Here is a tiny trained network, its code and every weight. The questions are about switching its units off for an input and a target symbol, where a switched-off unit gives its printed mean instead of its output.

import numpy as np


def w(rows, s, z=0):
    codes = np.array(rows[::2]) - 128.0
    scale = np.full(codes.shape[1], s)
    scale[-1] = z or s
    return codes * scale


def norm(h):
    return h / np.sqrt((h * h).mean(-1, keepdims=True) + 1e-5)


def softmax(a):
    e = np.exp(a - a.max(-1, keepdims=True))
    return e / e.sum(-1, keepdims=True)


def log_softmax(a):
    a = a - a.max(-1, keepdims=True)
    return a - np.log(np.exp(a).sum(-1, keepdims=True))


def net(x, mask):
    ids = ['ΓΔΛΠΦΨβεζημτ'.index(c) for c in x.split()]
    T = len(ids)
    res = E[ids] + P[:T]
    u = 0
    for l in range(2):
        r = norm(res)
        for j in range(3):
            rows = slice(2 * j, 2 * j + 2)
            q, k, v = (r @ M[l][rows].T for M in (Q, K, V))
            z = softmax(np.where(np.tri(T) > 0, q @ k.T / 2**0.5, -1e9)) @ v
            o = O[l][rows]
            res = res + np.where(mask[u + j], z, o[:, -1]) @ o[:, :-1]
        u += 3
    return log_softmax(norm(res)[-1] @ U[:, :-1].T + U[:, -1])


Q, K, V, O = {}, {}, {}, {}
E = w([
[70,93,144,100,135,85,24,151,109,115,110],'Γ',
[118,164,201,168,87,158,164,84,43,112,102],'Δ',
[99,156,179,163,184,69,82,124,143,202,200],'Λ',
[117,160,71,130,157,116,76,140,101,100,158],'Π',
[156,115,141,128,106,195,47,128,223,249,102],'Φ',
[98,176,167,135,171,78,86,129,98,146,147],'Ψ',
[92,162,42,188,110,166,108,177,102,83,187],'β',
[59,101,109,146,120,110,142,182,87,117,179],'ε',
[148,89,157,144,200,155,71,164,161,69,102],'ζ',
[113,69,189,133,166,111,138,93,149,183,173],'η',
[102,100,115,133,189,135,115,110,194,162,58],'μ',
[92,78,179,168,136,116,171,144,137,191,195],'τ',
],0.014)
P = w([
[92,254,230,22,130,231,101,198,163,169,87],'0',
[118,182,133,115,183,181,83,135,43,238,120],'1',
[115,158,122,143,173,153,75,117,71,213,135],'2',
[115,142,118,158,161,130,79,104,92,188,135],'3',
[115,126,118,162,146,110,89,95,113,167,142],'4',
[112,122,109,160,139,99,100,92,128,150,144],'5',
[112,112,108,159,127,94,108,89,144,134,151],'6',
[107,103,99,149,119,91,123,90,154,123,156],'7',
[111,90,87,140,107,96,138,83,165,110,167],'8',
[123,73,73,123,90,111,155,80,171,104,177],'9',
],0.0065)
Q[0] = w([
[144,103,131,105,91,121,136,128,144,123,2],'L0H1',
[33,43,165,137,179,165,71,130,136,153,146],'L0H1',
[144,143,118,118,119,85,176,111,82,69,142],'L0H2',
[83,121,173,150,161,161,108,90,122,149,109],'L0H2',
[147,181,35,191,97,170,52,185,100,42,184],'L0H3',
[59,123,149,200,11,128,184,169,44,154,168],'L0H3',
],0.0082)
K[0] = w([
[130,141,135,96,147,177,151,75,125,136,52],'L0H1',
[102,28,112,116,180,64,99,85,189,131,116],'L0H1',
[26,106,109,119,163,102,122,139,126,58,151],'L0H2',
[128,68,148,131,153,145,97,132,171,184,81],'L0H2',
[124,147,32,113,95,145,45,222,52,22,133],'L0H3',
[24,149,153,186,2,142,231,144,51,139,199],'L0H3',
],0.0078)
V[0] = w([
[95,58,81,44,212,81,124,217,194,171,152],'L0H1',
[37,116,94,83,130,172,229,102,167,124,88],'L0H1',
[117,252,223,78,219,220,149,124,74,111,135],'L0H2',
[156,132,211,177,79,113,91,67,132,172,77],'L0H2',
[130,149,198,61,202,24,69,107,69,156,91],'L0H3',
[36,216,218,100,157,171,60,181,135,233,130],'L0H3',
],0.0046)
O[0] = w([
[154,189,208,110,100,148,156,98,35,111,83,205],'L0H1',
[81,160,86,141,141,255,58,93,148,158,131,108],'L0H1',
[106,119,211,62,165,101,207,123,151,122,125,188],'L0H2',
[136,191,75,82,86,114,122,177,47,130,126,164],'L0H2',
[66,82,68,190,104,207,132,184,140,122,155,175],'L0H3',
[171,148,53,105,93,121,150,86,187,82,163,255],'L0H3',
],0.0065,0.0069)
Q[1] = w([
[8,134,77,75,134,141,116,41,161,113,90],'L1H1',
[117,172,149,82,79,87,88,135,110,135,140],'L1H1',
[129,101,86,170,156,133,137,110,157,153,81],'L1H2',
[155,167,159,122,155,104,98,75,109,171,96],'L1H2',
[109,132,81,97,57,107,151,83,153,142,136],'L1H3',
[91,104,73,143,72,127,148,121,195,85,139],'L1H3',
],0.011)
K[1] = w([
[108,137,151,115,109,189,71,113,96,106,131],'L1H1',
[125,154,129,95,126,74,139,156,111,68,144],'L1H1',
[83,128,105,132,97,171,139,114,110,127,80],'L1H2',
[66,198,138,77,166,176,117,160,188,187,95],'L1H2',
[85,129,100,138,100,104,158,95,128,196,168],'L1H3',
[121,63,5,244,121,81,150,52,48,124,170],'L1H3',
],0.013)
V[1] = w([
[84,100,106,169,141,104,66,91,49,27,147],'L1H1',
[145,131,164,141,188,165,108,218,159,142,171],'L1H1',
[149,78,93,199,116,64,149,90,72,102,107],'L1H2',
[129,142,73,146,140,162,101,196,185,211,127],'L1H2',
[103,75,93,161,107,128,145,182,255,111,158],'L1H3',
[120,124,148,63,121,221,136,181,216,55,143],'L1H3',
],0.0066)
O[1] = w([
[104,128,227,68,83,68,172,134,94,112,186,157],'L1H1',
[219,88,135,112,155,247,112,199,113,157,94,112],'L1H1',
[113,189,126,167,159,188,110,67,193,137,55,3],'L1H2',
[79,106,190,50,107,99,150,147,94,141,180,131],'L1H2',
[16,140,151,163,41,3,114,175,178,108,68,121],'L1H3',
[107,155,227,188,79,51,117,60,78,100,94,234],'L1H3',
],0.0063,0.0048)
U = w([
[114,142,199,111,89,64,181,128,82,136,160,214],'Γ',
[181,110,67,167,188,134,207,93,107,100,201,150],'Δ',
[104,132,44,198,134,114,155,118,231,112,121,145],'Λ',
[131,101,115,116,133,135,131,112,138,118,92,7],'Π',
[191,163,77,137,46,150,55,149,109,173,76,235],'Φ',
[136,90,107,120,121,135,138,122,130,123,89,5],'Ψ',
[124,104,117,119,132,137,118,131,136,132,91,40],'β',
[138,97,106,111,129,141,122,108,139,110,93,77],'ε',
[160,80,224,94,195,195,111,253,75,107,91,112],'ζ',
[121,94,100,125,122,129,134,140,130,125,85,12],'η',
[55,209,165,92,145,171,51,59,124,181,63,79],'μ',
[118,93,94,127,125,122,131,138,144,124,82,24],'τ',
],0.011,0.0023)

Each question gives the input, a string of symbols that net reads in full, and the target symbol t.
The units are the heads (2 rows each of Q, K, V and O). Each row of codes is followed by its name. A weight is (code - 128) times the scale printed after its matrix; where a second scale follows, it is the last column's (O and U).
mask holds one flag per head, layer by layer. A switched-off head (its flag False) gives its mean, the last column of its rows in O, instead of its output. The means were averaged over made-up inputs and are rounded, as every weight is.
A unit's drop is (log p(t) with every unit on - log p(t) with that unit switched off) / (log p(t) with every unit on - log p(t) with every unit switched off).
The circuit of an input: a set's keep is (log p(t) with only the set's units on - log p(t) with every unit switched off) / (log p(t) with every unit on - log p(t) with every unit switched off). Starting from all 6 units, units are removed one at a time, each time the one whose removal leaves the highest keep (on an exact tie, the one counted first), for as long as the keep stays at least 0.8.
units of the circuit, in order: the units of the circuit, biggest drop first
most important unit: the unit with the biggest drop
which heads matter: for each layer, one digit per head in row order, 1 if its drop is at least 0.15 and else 0, layers parted by /
drop when u is switched off: that unit's drop, to one decimal
input β Δ Π ε Π, target Δ: units of the circuit, in order => (L1H3)
input Δ μ τ ζ τ Γ Γ Γ Φ τ, target Λ: units of the circuit, in order => (L1H2 L1H3)
input Γ Π Γ μ β ε μ Γ, target μ: which heads matter => 101 / 110
input τ Λ Φ Φ Γ Δ Δ Φ Π, target Γ: which heads matter => 001 / 000
input τ μ Γ μ, target Γ: which heads matter => 001 / 110
input Π Δ Φ ε Λ τ τ ζ Δ, target Δ: units of the circuit, in order => (L0H1 L0H3 L1H3)
input μ β Γ Δ μ ζ Π μ ζ μ, target ζ: which heads matter => 101 / 100
input μ ζ μ, target ζ: which heads matter => 000 / 110
input Π μ Π Δ Δ Φ ζ Π, target Λ: which heads matter => 110 / 010
input Φ ε ε β Γ Φ η τ Δ ζ, target ζ: which heads matter => 001 / 000
input μ Δ Λ Π Δ Λ, target Δ: units of the circuit, in order => (L0H3 L1H3)
input μ Γ Π μ Δ ε μ, target Δ: units of the circuit, in order => (L1H3 L0H3)
input ε μ ζ τ ε ζ ζ Γ τ ε, target Λ: which heads matter => 010 / 011
input Φ Γ ε Φ, target Γ: units of the circuit, in order => (L1H2)
input ε ε Λ ε τ ε, target Λ: which heads matter => 010 / 010
input μ η Δ Γ Δ Γ, target Δ: units of the circuit, in order => (L1H3 L0H3 L0H1)
input ε μ μ ε, target Δ: units of the circuit, in order => (L1H3 L0H1)
input ζ Φ Γ Γ Δ Γ, target Δ: which heads matter => 101 / 011
input ε τ Δ β, target Γ: which heads matter => 001 / 000
input Ψ Ψ Φ Ψ, target Λ: units of the circuit, in order => (L0H3 L0H1 L1H3)
input η ε μ Δ Ψ Ψ, target Δ: which heads matter => 001 / 001
input ε τ ε ζ μ, target μ: which heads matter => 101 / 010
input μ η τ τ μ η Δ Γ Λ η, target Λ: most important unit => L1H2
input μ Γ Δ ζ Δ Ψ Δ, target Λ: which heads matter => 100 / 010
input μ β Π, target Γ: drop when L0H3 is switched off => 0.1
input β β Γ μ Λ η μ β, target Λ: drop when L1H3 is switched off => 0.7
input Δ Ψ Λ β ε Δ, target Δ: drop when L0H3 is switched off => 0.7
